Below is a small trained network, with its code and all its weights. Each question gives an input and a target symbol and asks what happens when units are switched off, that is, made to give their printed mean instead of their output.

import numpy as np


def w(rows, s, z=0):
    codes = np.array(rows[::2]) - 128.0
    scale = np.full(codes.shape[1], s)
    scale[-1] = z or s
    return codes * scale


def norm(h):
    return h / np.sqrt((h * h).mean(-1, keepdims=True) + 1e-5)


def softmax(a):
    e = np.exp(a - a.max(-1, keepdims=True))
    return e / e.sum(-1, keepdims=True)


def log_softmax(a):
    a = a - a.max(-1, keepdims=True)
    return a - np.log(np.exp(a).sum(-1, keepdims=True))


def net(x, mask):
    ids = ['αδεμφψ'.index(c) for c in x.split()]
    T = len(ids)
    res = E[ids] + P[:T]
    u = 0
    for l in range(2):
        r = norm(res)
        for j in range(3):
            rows = slice(3 * j, 3 * j + 3)
            q, k, v = (r @ M[l][rows].T for M in (Q, K, V))
            z = softmax(np.where(np.tri(T) > 0, q @ k.T / 3**0.5, -1e9)) @ v
            o = O[l][rows]
            res = res + np.where(mask[u + j], z, o[:, -1]) @ o[:, :-1]
        u += 3
    return log_softmax(norm(res)[-1] @ U[:, :-1].T + U[:, -1])


Q, K, V, O = {}, {}, {}, {}
E = w([
[100,57,120,95,252],'α',
[84,108,175,164,116],'δ',
[93,145,189,138,139],'ε',
[90,77,132,198,37],'μ',
[232,97,75,77,129],'φ',
[132,247,176,110,131],'ψ',
],0.0022)
P = w([
[188,80,249,145,129],'0',
[149,73,252,61,94],'1',
[203,101,230,194,160],'2',
[109,85,224,40,80],'3',
[204,114,200,218,171],'4',
[79,95,195,20,74],'5',
[197,132,170,249,181],'6',
[55,114,155,22,77],'7',
[172,156,121,252,191],'8',
[38,134,110,33,89],'9',
[146,168,77,246,196],'10',
[30,156,38,49,107],'11',
[100,190,17,223,182],'12',
[58,186,61,97,117],'13',
],0.0017)
Q[0] = w([
[100,161,74,118,148],'L0H0',
[223,129,124,116,74],'L0H0',
[97,92,145,22,78],'L0H0',
[251,41,124,94,193],'L0H1',
[124,132,123,188,139],'L0H1',
[164,173,115,245,179],'L0H1',
[127,115,138,134,120],'L0H2',
[62,153,159,147,152],'L0H2',
[174,68,76,75,200],'L0H2',
],0.021)
K[0] = w([
[129,156,67,129,129],'L0H0',
[202,88,178,98,80],'L0H0',
[189,141,138,217,167],'L0H0',
[166,74,254,72,102],'L0H1',
[105,140,111,100,112],'L0H1',
[60,124,99,41,85],'L0H1',
[124,131,139,137,110],'L0H2',
[90,142,178,141,169],'L0H2',
[101,134,33,107,163],'L0H2',
],0.021)
V[0] = w([
[182,93,79,79,183],'L0H0',
[109,96,123,123,164],'L0H0',
[135,147,120,129,123],'L0H0',
[116,104,140,91,255],'L0H1',
[68,179,156,129,167],'L0H1',
[80,8,100,176,107],'L0H1',
[182,87,149,89,175],'L0H2',
[33,174,195,169,125],'L0H2',
[208,148,136,136,44],'L0H2',
],0.012)
O[0] = w([
[131,65,101,214,75,23],'L0H0',
[149,118,91,123,127,131],'L0H0',
[124,148,135,125,133,109],'L0H0',
[247,149,110,190,207,161],'L0H1',
[174,82,219,139,146,189],'L0H1',
[196,97,2,41,64,108],'L0H1',
[118,153,23,120,148,228],'L0H2',
[39,52,170,183,41,254],'L0H2',
[128,235,136,69,58,147],'L0H2',
],0.0074,0.0062)
Q[1] = w([
[149,201,146,116,165],'L1H0',
[56,104,161,33,173],'L1H0',
[182,9,195,143,89],'L1H0',
[113,62,44,175,210],'L1H1',
[88,175,213,216,169],'L1H1',
[33,122,94,124,64],'L1H1',
[154,163,127,97,46],'L1H2',
[167,4,185,92,135],'L1H2',
[112,62,37,162,185],'L1H2',
],0.015)
K[1] = w([
[80,128,118,174,154],'L1H0',
[31,136,191,42,142],'L1H0',
[222,61,216,85,143],'L1H0',
[201,86,72,215,117],'L1H1',
[81,133,208,216,175],'L1H1',
[36,112,85,131,69],'L1H1',
[97,163,123,60,72],'L1H2',
[134,5,161,169,72],'L1H2',
[197,96,51,190,140],'L1H2',
],0.015)
V[1] = w([
[85,214,54,234,86],'L1H0',
[196,154,110,121,169],'L1H0',
[112,87,77,171,106],'L1H0',
[64,97,84,88,31],'L1H1',
[231,108,62,55,121],'L1H1',
[44,115,94,98,165],'L1H1',
[62,156,95,153,154],'L1H2',
[154,138,95,254,2],'L1H2',
[184,102,175,62,154],'L1H2',
],0.0095)
O[1] = w([
[109,2,130,217,123,108],'L1H0',
[87,91,128,78,177,3],'L1H0',
[81,82,125,148,97,118],'L1H0',
[181,109,180,149,228,180],'L1H1',
[86,98,242,176,89,3],'L1H1',
[129,74,120,118,188,149],'L1H1',
[105,137,150,98,111,118],'L1H2',
[182,253,199,60,121,94],'L1H2',
[136,82,89,191,150,151],'L1H2',
],0.008,0.0048)
U = w([
[176,127,157,197,7,190],'α',
[225,88,214,100,227,9],'δ',
[197,213,24,78,146,96],'ε',
[52,67,142,25,65,185],'μ',
[105,38,51,198,178,197],'φ',
[2,211,183,173,146,95],'ψ',
],0.006,0.0015)

Each question gives the input, a string of symbols that net reads in full, and the target symbol t.
The units are the heads (3 rows each of Q, K, V and O). Each row of codes is followed by its name. A weight is (code - 128) times the scale printed after its matrix; where a second scale follows, it is the last column's (O and U).
mask holds one flag per head, layer by layer. A switched-off head (its flag False) gives its mean, the last column of its rows in O, instead of its output. The means were averaged over made-up inputs and are rounded, as every weight is.
A unit's drop is (log p(t) with every unit on - log p(t) with that unit switched off) / (log p(t) with every unit on - log p(t) with every unit switched off).
The circuit of an input: a set's keep is (log p(t) with only the set's units on - log p(t) with every unit switched off) / (log p(t) with every unit on - log p(t) with every unit switched off). Starting from all 6 units, units are removed one at a time, each time the one whose removal leaves the highest keep (on an exact tie, the one counted first), for as long as the keep stays at least 0.8.
units of the circuit, in order: the units of the circuit, biggest drop first
unit that matters most: the unit with the biggest drop
which heads matter: for each layer, one digit per head in row order, 1 if its drop is at least 0.15 and else 0, layers parted by /
drop of u: that unit's drop, to one decimal
input φ α μ ε μ φ δ δ δ φ ε μ φ, target α: unit that matters most => L1H1
input ψ μ α α μ, target α: units of the circuit, in order => L1H1, L0H1
input φ ψ α δ ψ ε φ φ ε μ ψ α, target δ: which heads matter => 111 / 001
input ψ ψ ψ δ φ ψ ψ α ψ, target α: units of the circuit, in order => L0H1, L1H1
input ε ε ψ ε δ μ, target δ: which heads matter => 010 / 010
input ψ ε ε, target ε: which heads matter => 000 / 010
input μ δ ε ψ φ ε ε ε μ ε μ ε ψ μ, target ψ: which heads matter => 010 / 000
input δ ψ ε ψ ψ ε ψ δ ψ, target δ: which heads matter => 011 / 010
input ψ φ ε α ε ε ψ α ε δ ψ δ ψ, target δ: which heads matter => 010 / 010
input ε δ δ φ ψ φ ε φ δ δ α μ φ, target α: which heads matter => 101 / 010
input φ μ ε ψ δ δ ε ε ε φ ε ε μ ε, target μ: which heads matter => 010 / 000
input α δ μ ε ψ δ α α ψ ε, target ψ: units of the circuit, in order => L0H1, L1H1
input ε ε ψ δ δ δ, target δ: which heads matter => 011 / 010
input ψ ψ δ ε ε δ α μ ψ, target μ: units of the circuit, in order => L0H1
input α ψ δ ψ α, target ψ: which heads matter => 110 / 000
input μ ε δ, target ε: which heads matter => 001 / 010
input φ ε ε ε δ ψ δ μ μ ε μ ψ, target μ: which heads matter => 010 / 000
input ε ε μ ε ε α δ, target α: which heads matter => 010 / 011
input δ ψ α μ φ ψ δ μ, target δ: drop of L0H1 => 0.5
input ε ψ ψ, target ψ: units of the circuit, in order => L0H1
input φ μ ψ δ δ, target δ: drop of L1H1 => 2.3
input δ ε φ μ μ δ ε, target δ: drop of L1H1 => 2.3
